Below is a small trained network, with its code and all its weights. Each question gives an input and a target symbol and asks what happens when units are switched off, that is, made to give their printed mean instead of their output.

import numpy as np


def w(rows, s, z=0):
    codes = np.array(rows[::2]) - 128.0
    scale = np.full(codes.shape[1], s)
    scale[-1] = z or s
    return codes * scale


def norm(h):
    return h / np.sqrt((h * h).mean(-1, keepdims=True) + 1e-5)


def f(y):
    return y / 2 * (1 + np.tanh(0.7978845608 * (y + 0.044715 * y**3)))


def softmax(a):
    e = np.exp(a - a.max(-1, keepdims=True))
    return e / e.sum(-1, keepdims=True)


def log_softmax(a):
    a = a - a.max(-1, keepdims=True)
    return a - np.log(np.exp(a).sum(-1, keepdims=True))


def net(x, mask):
    ids = ['ΓΠΣΩαδεημτφ'.index(c) for c in x.split()]
    T = len(ids)
    res = E[ids] + P[:T]
    u = 0
    for l in range(3):
        q, k, v = (norm(res) @ M[l].T for M in (Q, K, V))
        z = softmax(np.where(np.tri(T) > 0, q @ k.T / 2**0.5, -1e9)) @ v
        res = res + np.where(mask[u], z, O[l][:, -1]) @ O[l][:, :-1]
        u += 1
        y = f(norm(res) @ A[l][:, :-1].T + A[l][:, -1])
        res = res + np.where(mask[u : u + 4], y, B[l][:, -1]) @ B[l][:, :-1]
        u += 4
    return log_softmax(norm(res)[-1] @ U[:, :-1].T + U[:, -1])


Q, K, V, O, A, B = {}, {}, {}, {}, {}, {}
E = w([
[125,89,151,158,116,119,69,58,140,72,79],'Γ',
[199,132,95,128,155,163,100,129,59,173,124],'Π',
[130,225,180,80,58,157,142,113,107,161,76],'Σ',
[29,146,181,142,133,144,62,140,112,96,131],'Ω',
[88,86,116,178,53,193,182,149,217,188,83],'α',
[182,192,118,115,182,128,80,42,105,135,69],'δ',
[163,181,181,120,185,91,109,133,64,44,114],'ε',
[125,63,255,120,144,54,174,159,165,54,82],'η',
[48,189,87,183,140,165,137,59,140,85,125],'μ',
[170,58,119,187,225,159,143,161,105,53,99],'τ',
[156,155,186,130,192,115,84,139,113,161,57],'φ',
],0.0053)
P = w([
[134,101,101,63,145,84,81,148,93,223,192],'0',
[201,132,218,167,44,112,91,46,142,138,55],'1',
[174,107,189,161,77,151,122,80,138,135,49],'2',
[158,115,199,131,107,162,133,80,117,132,51],'3',
[147,119,193,136,100,175,172,77,114,91,44],'4',
[132,127,173,124,135,201,172,88,125,91,34],'5',
[122,131,160,116,141,219,174,58,112,60,22],'6',
[165,125,161,111,154,235,184,76,137,65,28],'7',
[165,134,166,93,138,231,209,64,135,44,27],'8',
[147,131,167,88,148,230,207,63,95,21,26],'9',
[148,144,175,96,128,237,207,68,122,3,29],'10',
],0.0038)
Q[0] = w([
[27,184,144,88,31,119,131,118,136,203,98],'0.h0',
[51,94,60,130,157,11,145,203,176,114,253],'0.h0',
],0.0036)
K[0] = w([
[95,174,171,91,40,164,106,105,148,156,121],'0.h0',
[196,73,185,160,99,196,136,97,128,76,3],'0.h0',
],0.005)
V[0] = w([
[180,40,192,115,121,93,123,164,140,97,104],'0.h0',
[90,127,111,158,148,115,61,3,153,117,119],'0.h0',
],0.0048)
O[0] = w([
[68,255,100,124,117,155,191,104,109,178,115,178],'0.h0',
[133,41,166,131,122,157,115,85,43,121,84,255],'0.h0',
],0.0069,0.0009)
A[0] = w([
[252,212,124,139,120,160,205,148,178,126,111,127],'0.n0',
[222,52,155,128,164,67,197,147,157,69,84,55],'0.n1',
[47,230,40,108,78,169,91,65,129,154,188,124],'0.n2',
[99,31,159,152,106,73,133,218,123,108,179,2],'0.n3',
],0.0041,0.002)
B[0] = w([
[11,102,121,43,122,181,111,166,103,23,130,254],'0.n0',
[92,198,87,163,72,142,9,52,102,180,190,210],'0.n1',
[191,8,141,205,148,5,4,93,136,100,117,156],'0.n2',
[152,91,153,197,170,55,34,169,123,126,189,99],'0.n3',
],0.0037,0.0028)
Q[1] = w([
[101,91,35,153,153,70,161,208,180,207,198],'1.h0',
[119,205,187,67,51,229,162,4,80,12,34],'1.h0',
],0.0035)
K[1] = w([
[60,142,194,139,113,255,146,33,121,108,65],'1.h0',
[159,40,8,116,132,30,120,197,207,213,227],'1.h0',
],0.0032)
V[1] = w([
[196,158,252,51,5,95,100,44,121,150,109],'1.h0',
[127,200,165,91,234,82,120,110,41,37,95],'1.h0',
],0.0038)
O[1] = w([
[161,174,151,125,142,199,169,104,163,122,223,255],'1.h0',
[192,142,101,179,3,116,116,149,149,114,131,80],'1.h0',
],0.0061,0.00076)
A[1] = w([
[168,115,182,155,152,178,199,68,95,126,212,95],'1.n0',
[123,159,106,195,196,163,139,117,189,97,253,87],'1.n1',
[150,172,179,82,112,138,121,162,96,148,100,3],'1.n2',
[98,61,93,129,143,165,97,149,90,133,119,25],'1.n3',
],0.0061,0.0014)
B[1] = w([
[116,155,91,124,71,168,54,148,114,165,28,253],'1.n0',
[150,220,134,82,149,105,2,225,210,164,93,156],'1.n1',
[112,96,86,201,189,150,115,83,182,90,109,151],'1.n2',
[172,168,140,74,120,118,177,106,121,39,126,149],'1.n3',
],0.0054,0.0037)
Q[2] = w([
[66,170,126,176,53,218,103,51,84,125,3],'2.h0',
[150,71,132,107,199,59,143,184,135,147,229],'2.h0',
],0.0052)
K[2] = w([
[157,81,114,41,142,10,72,225,80,242,253],'2.h0',
[120,153,138,222,118,245,189,80,162,73,23],'2.h0',
],0.0041)
V[2] = w([
[173,67,88,12,117,112,128,151,2,76,188],'2.h0',
[238,121,7,125,169,152,108,47,89,222,99],'2.h0',
],0.004)
O[2] = w([
[42,200,185,125,80,124,123,190,99,145,187,215],'2.h0',
[151,143,253,187,154,60,133,129,214,123,79,254],'2.h0',
],0.0061,0.002)
A[2] = w([
[111,160,86,102,97,147,118,141,59,185,173,127],'2.n0',
[135,113,100,59,204,75,99,130,94,82,158,252],'2.n1',
[169,125,2,145,144,143,133,96,105,152,140,183],'2.n2',
[167,133,111,171,39,119,133,144,174,121,159,72],'2.n3',
],0.008,0.0022)
B[2] = w([
[123,113,112,255,129,127,105,27,193,164,111,212],'2.n0',
[144,119,162,163,165,112,78,107,116,192,80,254],'2.n1',
[172,179,206,89,61,94,139,97,87,191,127,204],'2.n2',
[156,146,132,173,235,150,118,186,35,168,128,232],'2.n3',
],0.0092,0.0019)
U = w([
[86,155,138,104,99,253,215,105,97,44,81,208],'Γ',
[72,185,209,118,130,54,171,170,165,90,218,97],'Π',
[160,175,66,38,131,172,52,172,202,112,165,87],'Σ',
[65,122,67,208,103,156,102,60,147,128,193,61],'Ω',
[53,87,127,65,239,125,148,99,98,181,119,69],'α',
[160,158,197,198,123,74,18,134,118,207,79,252],'δ',
[179,166,96,183,167,145,174,210,62,122,182,81],'ε',
[180,159,116,44,82,80,211,73,93,179,166,108],'η',
[173,23,162,73,99,140,80,135,87,39,216,94],'μ',
[89,96,43,121,65,44,120,194,107,94,58,57],'τ',
[213,90,114,169,170,75,200,91,216,62,121,67],'φ',
],0.0048)

Each question gives the input, a string of symbols that net reads in full, and the target symbol t.
The units are the heads (2 rows each of Q, K, V and O) and the neurons (one row each of A and B). Each row of codes is followed by its name. A weight is (code - 128) times the scale printed after its matrix; where a second scale follows, it is the last column's (O, A, B and U).
mask holds one flag per unit, layer by layer, with each layer's heads first. A switched-off unit (its flag False) gives its mean, the last column of its rows in O or B, instead of its output. The means were averaged over made-up inputs and are rounded, as every weight is.
A unit's drop is (log p(t) with every unit on - log p(t) with that unit switched off) / (log p(t) with every unit on - log p(t) with every unit switched off).
The circuit of an input: a set's keep is (log p(t) with only the set's units on - log p(t) with every unit switched off) / (log p(t) with every unit on - log p(t) with every unit switched off). Starting from the 12 units with the biggest drops (on a tie, the unit counted first), units are removed one at a time, each time the one whose removal leaves the highest keep (on an exact tie, the one counted first), for as long as the keep stays at least 0.8.
units of the circuit, in order: the units of the circuit, biggest drop first
unit that matters most: the unit with the biggest drop
k most important neurons: the k neurons with the biggest drops, biggest first
k most important neurons of layer l: the k neurons of layer l with the biggest drops, biggest first
drop of u: that unit's drop, to one decimal
input η φ Σ φ α Σ Σ η α α μ, target η: unit that matters most	2.h0
input Σ η η τ α Σ τ Σ, target Σ: units of the circuit, in order	(1.h0, 1.n1, 0.h0)
input Ω τ μ Σ μ τ φ δ α Σ, target Ω: units of the circuit, in order	(2.h0, 2.n0, 1.n0)
input α η α, target α: 2 most important neurons	(1.n0, 0.n0)
input ε α α Σ α τ Ω, target ε: 2 most important neurons	(2.n3, 1.n0)
input ε α μ η ε μ ε μ, target ε: units of the circuit, in order	(1.h0, 2.n3, 2.n0)
input η Γ τ τ μ α τ Π μ α, target η: units of the circuit, in order	(2.h0, 2.n2, 0.h0)
input φ η φ η μ ε τ τ, target φ: units of the circuit, in order	(2.h0, 1.n2, 1.h0)
input η τ δ τ τ, target η: units of the circuit, in order	(2.h0, 0.h0, 2.n2)
input Ω φ Ω η Σ δ μ ε μ Σ α, target Ω: units of the circuit, in order	(2.h0, 2.n0, 1.n0)
input Ω α η Γ ε φ Ω δ, target Ω: 2 most important neurons	(2.n0, 1.n3)
input η α α Σ α Σ Σ, target η: 2 most important neurons	(2.n2, 0.n2)
input Ω τ α Γ η, target Ω: 2 most important neurons	(2.n0, 0.n1)
input α η η Π Π, target α: units of the circuit, in order	(1.h0)
input ε α Π φ η α α η, target ε: 2 most important neurons	(2.n3, 0.n1)
input Σ τ α Ω Π η Ω Σ φ Π, target Σ: 2 most important neurons	(1.n1, 1.n0)
input ε Ω α Σ, target ε: 2 most important neurons	(2.n3, 1.n0)
input α α Ω μ Ω δ ε, target α: drop of 1.h0	1.0
input α α μ Σ, target α: drop of 0.n0	0.0
input Σ α Π α μ μ Π τ, target Σ: drop of 0.n1	0.1
input μ τ φ, target μ: units of the circuit, in order	(0.h0)
input α Σ η, target α: drop of 1.h0	0.9
input δ δ Σ α δ Σ Σ Ω α δ τ, target δ: 2 most important neurons of layer 0	(0.n0, 0.n1)
